Below is a small trained network, with its code and all its weights. Each question gives an input and a target symbol and asks what happens when units are switched off, that is, made to give their printed mean instead of their output.

import numpy as np


def w(rows, s, z=0):
    codes = np.array(rows[::2]) - 128.0
    scale = np.full(codes.shape[1], s)
    scale[-1] = z or s
    return codes * scale


def norm(h):
    return h / np.sqrt((h * h).mean(-1, keepdims=True) + 1e-5)


def f(y):
    return np.maximum(y, 0)


def softmax(a):
    e = np.exp(a - a.max(-1, keepdims=True))
    return e / e.sum(-1, keepdims=True)


def log_softmax(a):
    a = a - a.max(-1, keepdims=True)
    return a - np.log(np.exp(a).sum(-1, keepdims=True))


def net(x, mask):
    ids = ['ΘΣΦαβγεζηλμξτψω'.index(c) for c in x.split()]
    T = len(ids)
    res = E[ids] + P[:T]
    r = norm(res)
    for j in range(2):
        rows = slice(2 * j, 2 * j + 2)
        q, k, v = (r @ M[0][rows].T for M in (Q, K, V))
        z = softmax(np.where(np.tri(T) > 0, q @ k.T / 2**0.5, -1e9)) @ v
        o = O[0][rows]
        res = res + np.where(mask[j], z, o[:, -1]) @ o[:, :-1]
    y = f(norm(res) @ A[0][:, :-1].T + A[0][:, -1])
    res = res + np.where(mask[2:6], y, B[0][:, -1]) @ B[0][:, :-1]
    return log_softmax(norm(res)[-1] @ U[:, :-1].T + U[:, -1])


Q, K, V, O, A, B = {}, {}, {}, {}, {}, {}
E = w([
[131,133,72,126],'Θ',
[137,119,85,143],'Σ',
[132,39,154,176],'Φ',
[79,123,102,135],'α',
[146,138,73,115],'β',
[110,88,122,157],'γ',
[149,132,67,127],'ε',
[4,148,167,124],'ζ',
[125,82,147,159],'η',
[136,85,125,161],'λ',
[158,110,78,145],'μ',
[197,132,6,128],'ξ',
[192,104,68,156],'τ',
[144,76,140,161],'ψ',
[191,228,198,66],'ω',
],0.011)
P = w([
[190,1,77,33],'0',
[198,64,67,112],'1',
[180,96,56,122],'2',
[162,122,64,150],'3',
[145,124,86,164],'4',
[131,122,108,177],'5',
[138,138,110,188],'6',
[133,142,118,200],'7',
[133,141,123,206],'8',
[129,141,129,210],'9',
[125,133,141,211],'10',
],0.0057)
Q[0] = w([
[127,197,216,33],'h0',
[176,141,169,38],'h0',
[109,97,7,165],'h1',
[103,28,86,79],'h1',
],0.012)
K[0] = w([
[1,64,72,24],'h0',
[51,66,37,183],'h0',
[134,225,180,237],'h1',
[168,202,108,196],'h1',
],0.0098)
V[0] = w([
[84,150,127,183],'h0',
[116,39,53,137],'h0',
[144,191,175,131],'h1',
[85,164,91,254],'h1',
],0.015)
O[0] = w([
[107,132,173,203,119],'h0',
[211,53,93,188,253],'h0',
[86,125,183,220,40],'h1',
[88,10,188,1,204],'h1',
],0.0084,0.011)
A[0] = w([
[221,201,174,114,70],'n0',
[92,151,230,165,2],'n1',
[252,92,184,105,253],'n2',
[147,189,177,56,212],'n3',
],0.019,0.0012)
B[0] = w([
[44,234,247,97,138],'n0',
[101,177,163,207,141],'n1',
[89,189,31,179,255],'n2',
[217,171,78,37,146],'n3',
],0.015,0.013)
U = w([
[161,156,6,218,200],'Θ',
[105,2,68,118,145],'Σ',
[76,10,164,71,241],'Φ',
[19,127,202,192,254],'α',
[138,133,134,103,48],'β',
[151,113,142,155,26],'γ',
[158,114,156,147,86],'ε',
[169,112,159,130,123],'ζ',
[126,154,135,62,120],'η',
[89,254,140,128,128],'λ',
[144,110,147,147,45],'μ',
[166,110,146,120,58],'ξ',
[135,114,139,139,17],'τ',
[132,122,141,110,62],'ψ',
[139,115,139,119,28],'ω',
],0.0085,0.0034)

Each question gives the input, a string of symbols that net reads in full, and the target symbol t.
The units are the heads (2 rows each of Q, K, V and O) and the neurons (one row each of A and B). Each row of codes is followed by its name. A weight is (code - 128) times the scale printed after its matrix; where a second scale follows, it is the last column's (O, A, B and U).
mask holds one flag per unit, heads first, then neurons. A switched-off unit (its flag False) gives its mean, the last column of its rows in O or B, instead of its output. The means were averaged over made-up inputs and are rounded, as every weight is.
A unit's drop is (log p(t) with every unit on - log p(t) with that unit switched off) / (log p(t) with every unit on - log p(t) with every unit switched off).
The circuit of an input: a set's keep is (log p(t) with only the set's units on - log p(t) with every unit switched off) / (log p(t) with every unit on - log p(t) with every unit switched off). Starting from all 6 units, units are removed one at a time, each time the one whose removal leaves the highest keep (on an exact tie, the one counted first), for as long as the keep stays at least 0.8.
units of the circuit, in order: the units of the circuit, biggest drop first
top k neurons: the k neurons with the biggest drops, biggest first
heads that matter: for each layer, one digit per head in row order, 1 if its drop is at least 0.15 and else 0, layers parted by /
drop when u is switched off: that unit's drop, to one decimal
input Σ α β α γ ζ Σ Θ ω ζ β, target λ: heads that matter	11
input ε ω Θ, target λ: units of the circuit, in order	[h1; h0; n0]
input ζ ζ ζ ζ ω λ γ, target λ: units of the circuit, in order	[h0]
input ζ λ Θ ζ Σ ζ ω ζ, target λ: top 2 neurons	[n1; n3]
input ω γ λ, target λ: units of the circuit, in order	[h1; h0; n0]
input ζ Θ ζ ζ, target Φ: units of the circuit, in order	[n2; h0]
input γ α ζ ζ ζ ζ, target α: units of the circuit, in order	[h0; n2; n1]
input γ ζ Θ ζ Σ ζ ζ ω α, target λ: top 2 neurons	[n1; n3]
input α Θ ψ ω ζ γ, target λ: top 2 neurons	[n3; n1]
input ζ α α ζ η η ζ ε α β ζ, target α: units of the circuit, in order	[h0; n1; n2]
input λ ζ ζ α ω Σ, target λ: top 2 neurons	[n3; n2]
input γ ζ μ ζ ζ ζ ω Φ Σ, target λ: top 2 neurons	[n1; n3]
input ζ Σ ζ γ ξ μ ω Θ, target λ: drop when n3 is switched off	0.2
input Σ γ ζ ζ Θ ζ ζ Σ α γ, target Σ: drop when h1 is switched off	1.3
input ε ω ζ, target λ: drop when n2 is switched off	0.2
input ζ ζ α ζ γ α ψ ζ γ ω, target λ: top neuron	[n0]
